Here is a tiny trained network, its code and every weight. The questions are about switching its units off for an input and a target symbol, where a switched-off unit gives its printed mean instead of its output.

import numpy as np


def w(rows, s, z=0):
    codes = np.array(rows[::2]) - 128.0
    scale = np.full(codes.shape[1], s)
    scale[-1] = z or s
    return codes * scale


def f(y):
    return np.maximum(y, 0)


def softmax(a):
    e = np.exp(a - a.max(-1, keepdims=True))
    return e / e.sum(-1, keepdims=True)


def log_softmax(a):
    a = a - a.max(-1, keepdims=True)
    return a - np.log(np.exp(a).sum(-1, keepdims=True))


def net(x, mask):
    ids = ['ΘΠΦΨΩβζλμσ'.index(c) for c in x.split()]
    T = len(ids)
    res = E[ids] + P[:T]
    r = res
    for j in range(2):
        rows = slice(4 * j, 4 * j + 4)
        q, k, v = (r @ M[0][rows].T for M in (Q, K, V))
        z = softmax(np.where(np.tri(T) > 0, q @ k.T / 4**0.5, -1e9)) @ v
        o = O[0][rows]
        res = res + np.where(mask[j], z, o[:, -1]) @ o[:, :-1]
    y = f(res @ A[0][:, :-1].T + A[0][:, -1])
    res = res + np.where(mask[2:26], y, B[0][:, -1]) @ B[0][:, :-1]
    return log_softmax(res[-1] @ U[:, :-1].T + U[:, -1])


Q, K, V, O, A, B = {}, {}, {}, {}, {}, {}
E = w([
[203,40,77],'Θ',
[114,71,247],'Π',
[57,71,187],'Φ',
[74,126,130],'Ψ',
[123,159,116],'Ω',
[11,129,68],'β',
[72,144,192],'ζ',
[64,197,38],'λ',
[152,178,249],'μ',
[35,248,148],'σ',
],0.017)
P = w([
[119,120,98],'0',
[77,140,111],'1',
[42,163,125],'2',
[18,195,150],'3',
[2,217,157],'4',
[35,231,157],'5',
],0.0069)
Q[0] = w([
[133,194,120],'h0',
[101,76,147],'h0',
[141,123,166],'h0',
[84,112,78],'h0',
[222,70,110],'h1',
[252,94,83],'h1',
[139,150,148],'h1',
[109,105,130],'h1',
],0.019)
K[0] = w([
[152,203,126],'h0',
[82,84,156],'h0',
[163,103,211],'h0',
[18,140,63],'h0',
[163,10,91],'h1',
[184,19,100],'h1',
[98,112,132],'h1',
[119,191,105],'h1',
],0.014)
V[0] = w([
[186,195,147],'h0',
[73,133,78],'h0',
[119,41,162],'h0',
[116,83,138],'h0',
[114,189,54],'h1',
[72,143,51],'h1',
[34,7,79],'h1',
[48,118,232],'h1',
],0.011)
O[0] = w([
[40,118,63,63],'h0',
[171,123,166,174],'h0',
[148,160,85,156],'h0',
[182,86,123,148],'h0',
[133,190,214,162],'h1',
[254,147,152,191],'h1',
[183,135,73,172],'h1',
[198,15,88,253],'h1',
],0.0093,0.012)
A[0] = w([
[91,112,145,227],'n0',
[140,111,183,73],'n1',
[177,131,133,154],'n2',
[148,100,148,103],'n3',
[164,53,75,64],'n4',
[23,126,162,19],'n5',
[75,181,106,89],'n6',
[130,100,184,99],'n7',
[201,158,140,74],'n8',
[47,77,145,62],'n9',
[91,148,113,45],'n10',
[179,142,123,99],'n11',
[106,132,126,85],'n12',
[165,144,192,87],'n13',
[135,53,254,41],'n14',
[75,148,138,143],'n15',
[129,193,19,115],'n16',
[127,90,46,8],'n17',
[82,138,178,56],'n18',
[91,123,125,88],'n19',
[49,86,175,105],'n20',
[120,161,79,254],'n21',
[53,120,27,140],'n22',
[135,177,167,3],'n23',
],0.011,0.0078)
B[0] = w([
[200,96,210,171],'n0',
[115,150,88,177],'n1',
[126,85,124,226],'n2',
[137,166,113,184],'n3',
[87,128,96,221],'n4',
[127,121,106,142],'n5',
[164,103,124,129],'n6',
[133,135,113,182],'n7',
[91,142,85,215],'n8',
[98,185,106,150],'n9',
[135,142,111,128],'n10',
[104,132,94,188],'n11',
[110,118,125,129],'n12',
[132,143,101,218],'n13',
[114,164,112,252],'n14',
[150,105,142,139],'n15',
[97,90,104,132],'n16',
[111,255,90,159],'n17',
[186,100,100,142],'n18',
[121,107,135,132],'n19',
[106,127,108,157],'n20',
[98,136,204,147],'n21',
[112,171,178,147],'n22',
[26,49,73,137],'n23',
],0.0089,0.013)
U = w([
[13,106,133,182],'Θ',
[197,201,92,111],'Π',
[144,3,152,159],'Φ',
[140,155,216,254],'Ψ',
[42,252,87,88],'Ω',
[124,94,115,127],'β',
[84,87,41,119],'ζ',
[98,146,131,105],'λ',
[79,147,99,67],'μ',
[30,169,53,69],'σ',
],0.0075,0.0062)

Each question gives the input, a string of symbols that net reads in full, and the target symbol t.
The units are the heads (4 rows each of Q, K, V and O) and the neurons (one row each of A and B). Each row of codes is followed by its name. A weight is (code - 128) times the scale printed after its matrix; where a second scale follows, it is the last column's (O, A, B and U).
mask holds one flag per unit, heads first, then neurons. A switched-off unit (its flag False) gives its mean, the last column of its rows in O or B, instead of its output. The means were averaged over made-up inputs and are rounded, as every weight is.
A unit's drop is (log p(t) with every unit on - log p(t) with that unit switched off) / (log p(t) with every unit on - log p(t) with every unit switched off).
The circuit of an input: a set's keep is (log p(t) with only the set's units on - log p(t) with every unit switched off) / (log p(t) with every unit on - log p(t) with every unit switched off). Starting from the 12 units with the biggest drops (on a tie, the unit counted first), units are removed one at a time, each time the one whose removal leaves the highest keep (on an exact tie, the one counted first), for as long as the keep stays at least 0.8.
units of the circuit, in order: the units of the circuit, biggest drop first
k most important neurons: the k neurons with the biggest drops, biggest first
heads that matter: for each layer, one digit per head in row order, 1 if its drop is at least 0.15 and else 0, layers parted by /
drop when u is switched off: that unit's drop, to one decimal
input Φ Φ Π Φ, target ζ: heads that matter	01
input Φ Π Φ λ Φ Ω, target Ω: units of the circuit, in order	(h1, n8)
input Φ Ψ Φ Π Π, target ζ: units of the circuit, in order	(h1, h0)
input Π Φ β β Π Π, target Π: units of the circuit, in order	(h1)
input Φ Θ Ω Π Φ, target Ψ: 2 most important neurons	(n4, n8)
input Π Θ ζ Π Φ, target Φ: units of the circuit, in order	(h1, n8)
input β Φ Ω Π ζ Φ, target Φ: 2 most important neurons	(n8, n17)
input Θ Φ Θ Ω β Ψ, target Π: 2 most important neurons	(n4, n13)
input λ Φ μ β, target Θ: heads that matter	01
input σ Π β, target Ψ: heads that matter	01
input β Π Π Φ, target ζ: 2 most important neurons	(n4, n0)
input Φ Θ Π, target ζ: heads that matter	01
input Π Φ ζ, target Φ: heads that matter	01
input β ζ Φ Φ μ Π, target Θ: units of the circuit, in order	(h1)
input σ Ψ Ψ ζ β Θ, target Ψ: drop when n22 is switched off	0.0
input ζ β σ, target Ψ: drop when n11 is switched off	0.1
input ζ Π Θ Π λ Φ, target Ω: drop when n1 is switched off	0.1
